Below are the code and all the weights of a small trained network. Each question names an input and a class and asks about switching units off, where a switched-off unit gives its printed mean instead of its output.

import numpy as np


def w(rows, s, z=0):
    codes = np.array(rows[::2]) - 128.0
    scale = np.full(codes.shape[1], s)
    scale[-1] = z or s
    return codes * scale


def norm(h):
    return h / np.sqrt((h * h).mean(-1, keepdims=True) + 1e-5)


def f(y):
    return y / 2 * (1 + np.tanh(0.7978845608 * (y + 0.044715 * y**3)))


def log_softmax(a):
    a = a - a.max(-1, keepdims=True)
    return a - np.log(np.exp(a).sum(-1, keepdims=True))


def net(x, mask):
    res = np.array(x, float).reshape(1, 5) / 4 @ E
    u = 0
    for l in range(2):
        y = f(norm(res) @ A[l][:, :-1].T + A[l][:, -1])
        res = res + np.where(mask[u : u + 4], y, B[l][:, -1]) @ B[l][:, :-1]
        u += 4
    return log_softmax(norm(res)[-1] @ U[:, :-1].T + U[:, -1])


A, B = {}, {}
E = w([
[126,200,54,127],'x0',
[212,175,154,2],'x1',
[138,11,45,53],'x2',
[135,124,127,131],'x3',
[125,131,128,128],'x4',
],0.00092)
A[0] = w([
[139,126,233,101,63],'0.n0',
[76,71,47,148,120],'0.n1',
[111,3,146,163,76],'0.n2',
[75,153,155,242,7],'0.n3',
],0.0049,0.0011)
B[0] = w([
[205,57,122,213,167],'0.n0',
[140,109,121,231,234],'0.n1',
[30,171,179,102,249],'0.n2',
[180,70,82,2,244],'0.n3',
],0.0037,0.0014)
A[1] = w([
[109,117,102,170,92],'1.n0',
[101,18,189,87,75],'1.n1',
[111,110,131,163,103],'1.n2',
[104,130,2,79,3],'1.n3',
],0.0044,0.0029)
B[1] = w([
[191,109,137,131,74],'1.n0',
[173,120,195,1,255],'1.n1',
[207,125,122,123,87],'1.n2',
[221,110,68,101,122],'1.n3',
],0.0035,0.00068)
U = w([
[137,77,190,24,180],'0',
[168,130,30,84,215],'1',
[22,102,181,153,123],'2',
[98,90,77,245,1],'3',
[209,112,198,200,72],'4',
[123,236,135,144,125],'5',
],0.012,0.0013)

Each question gives the input, the list of numbers given to net, and the class t.
The units are the neurons (one row each of A and B). Each row of codes is followed by its name. A weight is (code - 128) times the scale printed after its matrix; where a second scale follows, it is the last column's (A, B and U).
mask holds one flag per neuron, layer by layer. A switched-off neuron (its flag False) gives its mean, the last column of its row in B, instead of its output. The means were averaged over made-up inputs and are rounded, as every weight is.
A unit's drop is (log p(t) with every unit on - log p(t) with that unit switched off) / (log p(t) with every unit on - log p(t) with every unit switched off).
The circuit of an input: a set's keep is (log p(t) with only the set's units on - log p(t) with every unit switched off) / (log p(t) with every unit on - log p(t) with every unit switched off). Starting from all 8 units, units are removed one at a time, each time the one whose removal leaves the highest keep (on an exact tie, the one counted first), for as long as the keep stays at least 0.8.
units of the circuit, in order: the units of the circuit, biggest drop first
most important unit: the unit with the biggest drop
k most important neurons: the k neurons with the biggest drops, biggest first
top k neurons in layer l: the k neurons of layer l with the biggest drops, biggest first
drop of u: that unit's drop, to one decimal
input [-1,-5,-5,-5,7], class 0: most important unit	0.n3
input [0,-2,8,4,7], class 2: units of the circuit, in order	[0.n2; 0.n3]
input [-4,-2,7,0,5], class 2: units of the circuit, in order	[0.n3; 0.n2]
input [-8,-2,5,3,-8], class 2: 2 most important neurons	[0.n2; 0.n3]
input [-1,7,-4,-7,5], class 4: 3 most important neurons	[0.n0; 0.n2; 0.n3]
input [0,2,-1,5,-6], class 4: units of the circuit, in order	[0.n3; 0.n2]
input [1,-2,7,1,-5], class 3: 2 most important neurons	[0.n1; 0.n3]
input [-3,8,-1,2,2], class 4: units of the circuit, in order	[0.n0; 0.n3]
input [7,-6,0,-3,7], class 1: 3 most important neurons	[0.n3; 1.n3; 0.n0]
input [7,-2,1,6,2], class 3: 2 most important neurons	[0.n1; 1.n1]
input [-6,-1,-5,-8,3], class 0: 2 most important neurons	[0.n3; 0.n1]
input [-1,5,-8,-2,-3], class 4: 2 most important neurons	[0.n0; 0.n2]
input [-1,-4,6,4,1], class 2: 2 most important neurons	[0.n2; 0.n0]
input [2,-2,8,3,-1], class 3: 2 most important neurons	[0.n1; 0.n3]
input [-1,-4,5,0,-5], class 2: units of the circuit, in order	[0.n2]
input [1,5,-2,-3,7], class 5: 3 most important neurons	[0.n3; 0.n1; 1.n1]
input [2,-1,-6,6,7], class 1: top 2 neurons in layer 0	[0.n3; 0.n2]
input [-7,-8,-4,2,-2], class 0: 2 most important neurons	[0.n3; 1.n1]
input [0,0,-5,7,5], class 0: 2 most important neurons	[0.n3; 0.n1]
input [-6,7,-2,3,-4], class 4: units of the circuit, in order	[0.n0]
input [-7,-1,8,-6,-8], class 2: top 3 neurons in layer 0	[0.n2; 0.n3; 0.n1]
input [2,4,-1,3,-1], class 5: top 3 neurons in layer 0	[0.n3; 0.n1; 0.n2]
input [1,-5,-7,-4,-7], class 1: 2 most important neurons	[0.n3; 0.n2]
input [-3,-6,-2,-4,-2], class 0: drop of 1.n3	0.0
input [-4,4,-1,4,-2], class 4: drop of 0.n3	0.3
input [-3,-8,0,3,-6], class 0: drop of 1.n1	0.4
input [6,-5,-4,-3,8], class 1: drop of 0.n3	0.7
